Here is a tiny trained network, its code and every weight. The questions are about switching its units off for an input and a target symbol, where a switched-off unit gives its printed mean instead of its output.

import numpy as np


def w(rows, s, z=0):
    codes = np.array(rows[::2]) - 128.0
    scale = np.full(codes.shape[1], s)
    scale[-1] = z or s
    return codes * scale


def f(y):
    return y / 2 * (1 + np.tanh(0.7978845608 * (y + 0.044715 * y**3)))


def softmax(a):
    e = np.exp(a - a.max(-1, keepdims=True))
    return e / e.sum(-1, keepdims=True)


def log_softmax(a):
    a = a - a.max(-1, keepdims=True)
    return a - np.log(np.exp(a).sum(-1, keepdims=True))


def net(x, mask):
    ids = ['ΛΠΦΨαβγδεζημξτω'.index(c) for c in x.split()]
    T = len(ids)
    res = E[ids] + P[:T]
    r = res
    for j in range(3):
        rows = slice(3 * j, 3 * j + 3)
        q, k, v = (r @ M[0][rows].T for M in (Q, K, V))
        z = softmax(np.where(np.tri(T) > 0, q @ k.T / 3**0.5, -1e9)) @ v
        o = O[0][rows]
        res = res + np.where(mask[j], z, o[:, -1]) @ o[:, :-1]
    y = f(res @ A[0][:, :-1].T + A[0][:, -1])
    res = res + np.where(mask[3:11], y, B[0][:, -1]) @ B[0][:, :-1]
    return log_softmax(res[-1] @ U[:, :-1].T + U[:, -1])


Q, K, V, O, A, B = {}, {}, {}, {}, {}, {}
E = w([
[35,91,227,54],'Λ',
[89,192,189,81],'Π',
[43,115,212,33],'Φ',
[92,213,114,84],'Ψ',
[31,91,254,93],'α',
[80,161,165,22],'β',
[49,117,229,129],'γ',
[127,190,187,173],'δ',
[88,166,147,142],'ε',
[89,145,105,84],'ζ',
[117,195,99,57],'η',
[74,126,116,74],'μ',
[76,122,122,82],'ξ',
[154,199,166,79],'τ',
[103,160,166,116],'ω',
],0.012)
P = w([
[21,191,140,137],'0',
[143,75,156,98],'1',
[78,39,51,121],'2',
[107,224,95,201],'3',
[192,74,136,104],'4',
[52,47,2,112],'5',
[134,176,227,30],'6',
],0.015)
Q[0] = w([
[175,126,178,136],'head 0',
[158,122,138,129],'head 0',
[153,103,81,187],'head 0',
[248,92,183,105],'head 1',
[72,167,149,89],'head 1',
[137,85,137,69],'head 1',
[131,142,164,66],'head 2',
[94,164,142,138],'head 2',
[166,149,138,173],'head 2',
],0.016)
K[0] = w([
[191,89,142,183],'head 0',
[161,77,108,116],'head 0',
[114,79,139,107],'head 0',
[248,88,95,196],'head 1',
[109,198,142,156],'head 1',
[119,83,72,138],'head 1',
[148,196,118,131],'head 2',
[91,180,86,176],'head 2',
[174,135,197,116],'head 2',
],0.014)
V[0] = w([
[177,153,207,148],'head 0',
[124,100,153,61],'head 0',
[77,74,73,94],'head 0',
[119,58,212,101],'head 1',
[123,85,156,249],'head 1',
[175,188,122,172],'head 1',
[176,140,98,105],'head 2',
[128,99,93,208],'head 2',
[33,93,123,118],'head 2',
],0.016)
O[0] = w([
[64,168,82,82,105],'head 0',
[87,87,148,96,138],'head 0',
[129,96,147,118,139],'head 0',
[137,175,113,46,128],'head 1',
[183,170,10,135,61],'head 1',
[105,133,108,172,88],'head 1',
[92,116,196,114,72],'head 2',
[124,120,160,69,81],'head 2',
[173,166,123,137,248],'head 2',
],0.014,0.016)
A[0] = w([
[109,106,162,123,254],'neuron 0',
[85,214,117,160,104],'neuron 1',
[137,88,151,88,15],'neuron 2',
[145,181,203,175,97],'neuron 3',
[137,86,46,159,61],'neuron 4',
[9,197,149,147,141],'neuron 5',
[98,101,108,251,24],'neuron 6',
[222,134,106,153,243],'neuron 7',
],0.013,0.0056)
B[0] = w([
[97,206,118,128,234],'neuron 0',
[134,72,179,116,191],'neuron 1',
[94,99,177,145,164],'neuron 2',
[113,112,46,50,252],'neuron 3',
[6,156,46,93,138],'neuron 4',
[134,139,167,174,205],'neuron 5',
[150,89,118,83,187],'neuron 6',
[142,104,113,205,222],'neuron 7',
],0.012)
U = w([
[166,26,121,144,119],'Λ',
[63,69,203,168,63],'Π',
[99,137,84,107,167],'Φ',
[119,66,114,84,188],'Ψ',
[140,153,69,87,112],'α',
[150,128,152,27,3],'β',
[203,132,108,32,47],'γ',
[78,131,110,208,175],'δ',
[195,194,207,254,127],'ε',
[174,87,211,158,185],'ζ',
[102,79,127,73,142],'η',
[176,70,210,166,194],'μ',
[173,2,157,65,73],'ξ',
[73,234,134,166,198],'τ',
[201,195,176,144,196],'ω',
],0.0096,0.0052)

Each question gives the input, a string of symbols that net reads in full, and the target symbol t.
The units are the heads (3 rows each of Q, K, V and O) and the neurons (one row each of A and B). Each row of codes is followed by its name. A weight is (code - 128) times the scale printed after its matrix; where a second scale follows, it is the last column's (O, A, B and U).
mask holds one flag per unit, heads first, then neurons. A switched-off unit (its flag False) gives its mean, the last column of its rows in O or B, instead of its output. The means were averaged over made-up inputs and are rounded, as every weight is.
A unit's drop is (log p(t) with every unit on - log p(t) with that unit switched off) / (log p(t) with every unit on - log p(t) with every unit switched off).
The circuit of an input: a set's keep is (log p(t) with only the set's units on - log p(t) with every unit switched off) / (log p(t) with every unit on - log p(t) with every unit switched off). Starting from all 11 units, units are removed one at a time, each time the one whose removal leaves the highest keep (on an exact tie, the one counted first), for as long as the keep stays at least 0.8.
units of the circuit, in order: the units of the circuit, biggest drop first
unit that matters most: the unit with the biggest drop
top k neurons: the k neurons with the biggest drops, biggest first
which heads matter: for each layer, one digit per head in row order, 1 if its drop is at least 0.15 and else 0, layers parted by /
input Λ μ ε Ψ ε, target ε: unit that matters most => neuron 3
input α Ψ β Ψ ξ μ, target γ: which heads matter => 011
input ε ε η α ζ Λ, target δ: which heads matter => 110
input ε ε μ, target δ: top 3 neurons => neuron 4; neuron 3; neuron 7
input β β ω β ε Λ η, target τ: which heads matter => 011
input α β Ψ ε ε ω β, target Λ: units of the circuit, in order => head 1; neuron 6
input β β Ψ β α ζ, target Π: units of the circuit, in order => head 1; neuron 3
input ζ γ ζ γ ε δ γ, target ε: units of the circuit, in order => head 1; neuron 7
input ε β Π, target δ: which heads matter => 010
input γ β τ Λ β ζ γ, target γ: units of the circuit, in order => head 1; neuron 3
input β α Π ζ ζ ε, target Π: which heads matter => 110
input α ζ δ ζ, target ω: units of the circuit, in order => neuron 3; head 1
input ε ε ω, target δ: units of the circuit, in order => head 1; neuron 7
input α α β, target γ: units of the circuit, in order => head 1
input ε δ μ β β α β, target τ: top 2 neurons => neuron 6; neuron 5
input ζ γ ζ, target μ: top 2 neurons => neuron 3; neuron 4
input β Λ ω, target Π: units of the circuit, in order => head 1; head 0; neuron 2
input Φ β Ψ Λ, target β: top 2 neurons => neuron 7; neuron 3
input γ δ Λ ξ, target ε: units of the circuit, in order => neuron 3; neuron 7; head 1
input ε γ ξ Π, target Λ: unit that matters most => head 1
input Ψ η α Λ, target ξ: units of the circuit, in order => neuron 6; neuron 3; head 1
input β δ γ γ β β ξ, target ε: units of the circuit, in order => neuron 3; head 1
input ε β Ψ, target δ: top 2 neurons => neuron 4; neuron 3
input β β δ β β ζ α, target τ: which heads matter => 001
input ε Π δ γ ω ε, target δ: which heads matter => 110
input α ε β Ψ, target ω: which heads matter => 010
input ε α β γ, target Λ: which heads matter => 010
